Below is a small trained network, with its code and all its weights. Each question gives an input and a target symbol and asks what happens when units are switched off, that is, made to give their printed mean instead of their output.

import numpy as np


def w(rows, s, z=0):
    codes = np.array(rows[::2]) - 128.0
    scale = np.full(codes.shape[1], s)
    scale[-1] = z or s
    return codes * scale


def f(y):
    return y / 2 * (1 + np.tanh(0.7978845608 * (y + 0.044715 * y**3)))


def softmax(a):
    e = np.exp(a - a.max(-1, keepdims=True))
    return e / e.sum(-1, keepdims=True)


def log_softmax(a):
    a = a - a.max(-1, keepdims=True)
    return a - np.log(np.exp(a).sum(-1, keepdims=True))


def net(x, mask):
    ids = ['βγδεηθμστω'.index(c) for c in x.split()]
    T = len(ids)
    res = E[ids] + P[:T]
    u = 0
    for l in range(2):
        r = res
        for j in range(2):
            rows = slice(3 * j, 3 * j + 3)
            q, k, v = (r @ M[l][rows].T for M in (Q, K, V))
            z = softmax(np.where(np.tri(T) > 0, q @ k.T / 3**0.5, -1e9)) @ v
            o = O[l][rows]
            res = res + np.where(mask[u + j], z, o[:, -1]) @ o[:, :-1]
        u += 2
        y = f(res @ A[l][:, :-1].T + A[l][:, -1])
        res = res + np.where(mask[u : u + 4], y, B[l][:, -1]) @ B[l][:, :-1]
        u += 4
    return log_softmax(res[-1] @ U[:, :-1].T + U[:, -1])


Q, K, V, O, A, B = {}, {}, {}, {}, {}, {}
E = w([
[205,58,159,60],'β',
[128,88,8,64],'γ',
[142,66,139,87],'δ',
[123,55,188,147],'ε',
[169,159,125,14],'η',
[94,82,121,144],'θ',
[81,187,163,121],'μ',
[82,119,74,153],'σ',
[219,230,142,181],'τ',
[100,186,77,88],'ω',
],0.014)
P = w([
[253,192,30,178],'0',
[205,164,45,134],'1',
[169,141,35,146],'2',
[142,118,73,149],'3',
[116,109,82,172],'4',
[105,107,117,155],'5',
[90,96,139,142],'6',
[75,114,175,142],'7',
[54,77,160,138],'8',
[46,78,207,136],'9',
[25,88,255,115],'10',
[20,72,227,95],'11',
[28,25,193,147],'12',
],0.0021)
Q[0] = w([
[218,168,206,135],'L0H1',
[195,84,67,208],'L0H1',
[44,174,174,247],'L0H1',
[128,60,104,78],'L0H2',
[138,37,93,59],'L0H2',
[121,122,91,152],'L0H2',
],0.014)
K[0] = w([
[90,169,18,103],'L0H1',
[145,29,66,62],'L0H1',
[8,57,178,66],'L0H1',
[70,97,90,84],'L0H2',
[41,71,93,95],'L0H2',
[142,115,184,190],'L0H2',
],0.014)
V[0] = w([
[136,138,122,143],'L0H1',
[174,163,128,166],'L0H1',
[184,120,143,114],'L0H1',
[77,156,132,104],'L0H2',
[1,73,104,28],'L0H2',
[104,140,178,92],'L0H2',
],0.0091)
O[0] = w([
[117,146,114,130,130],'L0H1',
[77,142,73,124,142],'L0H1',
[129,49,104,118,159],'L0H1',
[151,139,173,121,119],'L0H2',
[101,225,253,65,253],'L0H2',
[154,195,159,172,65],'L0H2',
],0.007,0.0061)
A[0] = w([
[103,185,144,186,5],'L0N1',
[148,176,92,42,108],'L0N2',
[25,139,63,152,56],'L0N3',
[2,152,97,138,204],'L0N4',
],0.0096,0.002)
B[0] = w([
[245,244,103,121,109],'L0N1',
[114,148,82,53,253],'L0N2',
[162,206,181,128,152],'L0N3',
[66,202,130,145,187],'L0N4',
],0.012,0.0061)
Q[1] = w([
[168,141,156,202],'L1H1',
[8,130,94,141],'L1H1',
[131,72,103,114],'L1H1',
[176,98,95,101],'L1H2',
[61,106,119,167],'L1H2',
[61,149,90,191],'L1H2',
],0.017)
K[1] = w([
[162,129,56,179],'L1H1',
[7,157,132,141],'L1H1',
[119,88,128,128],'L1H1',
[97,194,105,66],'L1H2',
[165,111,126,150],'L1H2',
[213,147,180,170],'L1H2',
],0.018)
V[1] = w([
[235,88,33,93],'L1H1',
[217,230,181,106],'L1H1',
[225,81,254,71],'L1H1',
[65,101,104,166],'L1H2',
[121,102,226,121],'L1H2',
[252,148,146,156],'L1H2',
],0.0075)
O[1] = w([
[108,68,136,11,148],'L1H1',
[214,152,57,160,158],'L1H1',
[254,117,192,78,64],'L1H1',
[70,129,150,138,108],'L1H2',
[77,159,77,77,3],'L1H2',
[179,214,124,193,30],'L1H2',
],0.0069,0.0058)
A[1] = w([
[107,207,201,183,61],'L1N1',
[119,36,207,217,2],'L1N2',
[179,202,254,117,99],'L1N3',
[251,116,65,112,207],'L1N4',
],0.0099,0.0037)
B[1] = w([
[195,72,97,105,241],'L1N1',
[199,251,141,33,197],'L1N2',
[53,104,28,137,200],'L1N3',
[182,142,133,209,255],'L1N4',
],0.012,0.0043)
U = w([
[178,13,103,155,110],'β',
[97,86,108,51,97],'γ',
[153,59,216,119,209],'δ',
[169,203,235,84,126],'ε',
[239,148,117,72,82],'η',
[48,102,255,195,255],'θ',
[183,142,75,121,69],'μ',
[122,110,150,166,159],'σ',
[147,122,133,142,104],'τ',
[84,213,113,116,90],'ω',
],0.0068,0.0085)

Each question gives the input, a string of symbols that net reads in full, and the target symbol t.
The units are the heads (3 rows each of Q, K, V and O) and the neurons (one row each of A and B). Each row of codes is followed by its name. A weight is (code - 128) times the scale printed after its matrix; where a second scale follows, it is the last column's (O, A, B and U).
mask holds one flag per unit, layer by layer, with each layer's heads first. A switched-off unit (its flag False) gives its mean, the last column of its rows in O or B, instead of its output. The means were averaged over made-up inputs and are rounded, as every weight is.
A unit's drop is (log p(t) with every unit on - log p(t) with that unit switched off) / (log p(t) with every unit on - log p(t) with every unit switched off).
The circuit of an input: a set's keep is (log p(t) with only the set's units on - log p(t) with every unit switched off) / (log p(t) with every unit on - log p(t) with every unit switched off). Starting from all 12 units, units are removed one at a time, each time the one whose removal leaves the highest keep (on an exact tie, the one counted first), for as long as the keep stays at least 0.8.
units of the circuit, in order: the units of the circuit, biggest drop first
most important unit: the unit with the biggest drop
k most important neurons: the k neurons with the biggest drops, biggest first
top k neurons in layer l: the k neurons of layer l with the biggest drops, biggest first
heads that matter: for each layer, one digit per head in row order, 1 if its drop is at least 0.15 and else 0, layers parted by /
drop when u is switched off: that unit's drop, to one decimal
input β τ γ ε δ γ γ τ, target γ: units of the circuit, in order : [L0H2, L1H1]
input γ τ η η δ γ, target ω: most important unit : L0H1
input σ γ τ η δ μ θ δ ω, target μ: 3 most important neurons : [L1N1, L0N4, L0N3]
input γ σ θ η γ ε β, target β: 4 most important neurons : [L1N3, L1N4, L0N4, L1N2]
input ε ω β, target β: units of the circuit, in order : [L1H1, L1N3, L1N4, L1N2]
input γ θ μ γ τ δ θ θ θ, target η: 4 most important neurons : [L1N2, L1N1, L0N2, L0N3]
input γ τ γ γ γ γ ω, target μ: 3 most important neurons : [L1N1, L0N3, L0N4]
input η γ γ ε γ θ ω, target ω: heads that matter : 00 / 11
input η δ γ δ δ γ η γ μ δ η μ μ, target μ: heads that matter : 00 / 10
input δ η ε γ μ, target μ: top 2 neurons in layer 0 : [L0N1, L0N4]
input τ η δ δ η δ η θ, target η: heads that matter : 01 / 01
input σ γ τ θ γ δ η, target γ: 2 most important neurons : [L0N2, L1N4]
input ω θ θ η η β γ η γ η η γ, target η: top 2 neurons in layer 0 : [L0N2, L0N4]
input δ τ δ μ δ γ δ γ δ, target θ: top neuron in layer 0 : [L0N4]
input η γ γ η τ γ θ η, target γ: top 2 neurons in layer 1 : [L1N4, L1N2]
input γ θ γ γ γ τ η γ ε γ ε δ, target θ: drop when L0N4 is switched off : 0.2
input γ γ σ δ ω γ γ ε, target ε: drop when L0N2 is switched off : 0.5
input η γ γ θ, target θ: drop when L0N2 is switched off : 0.1
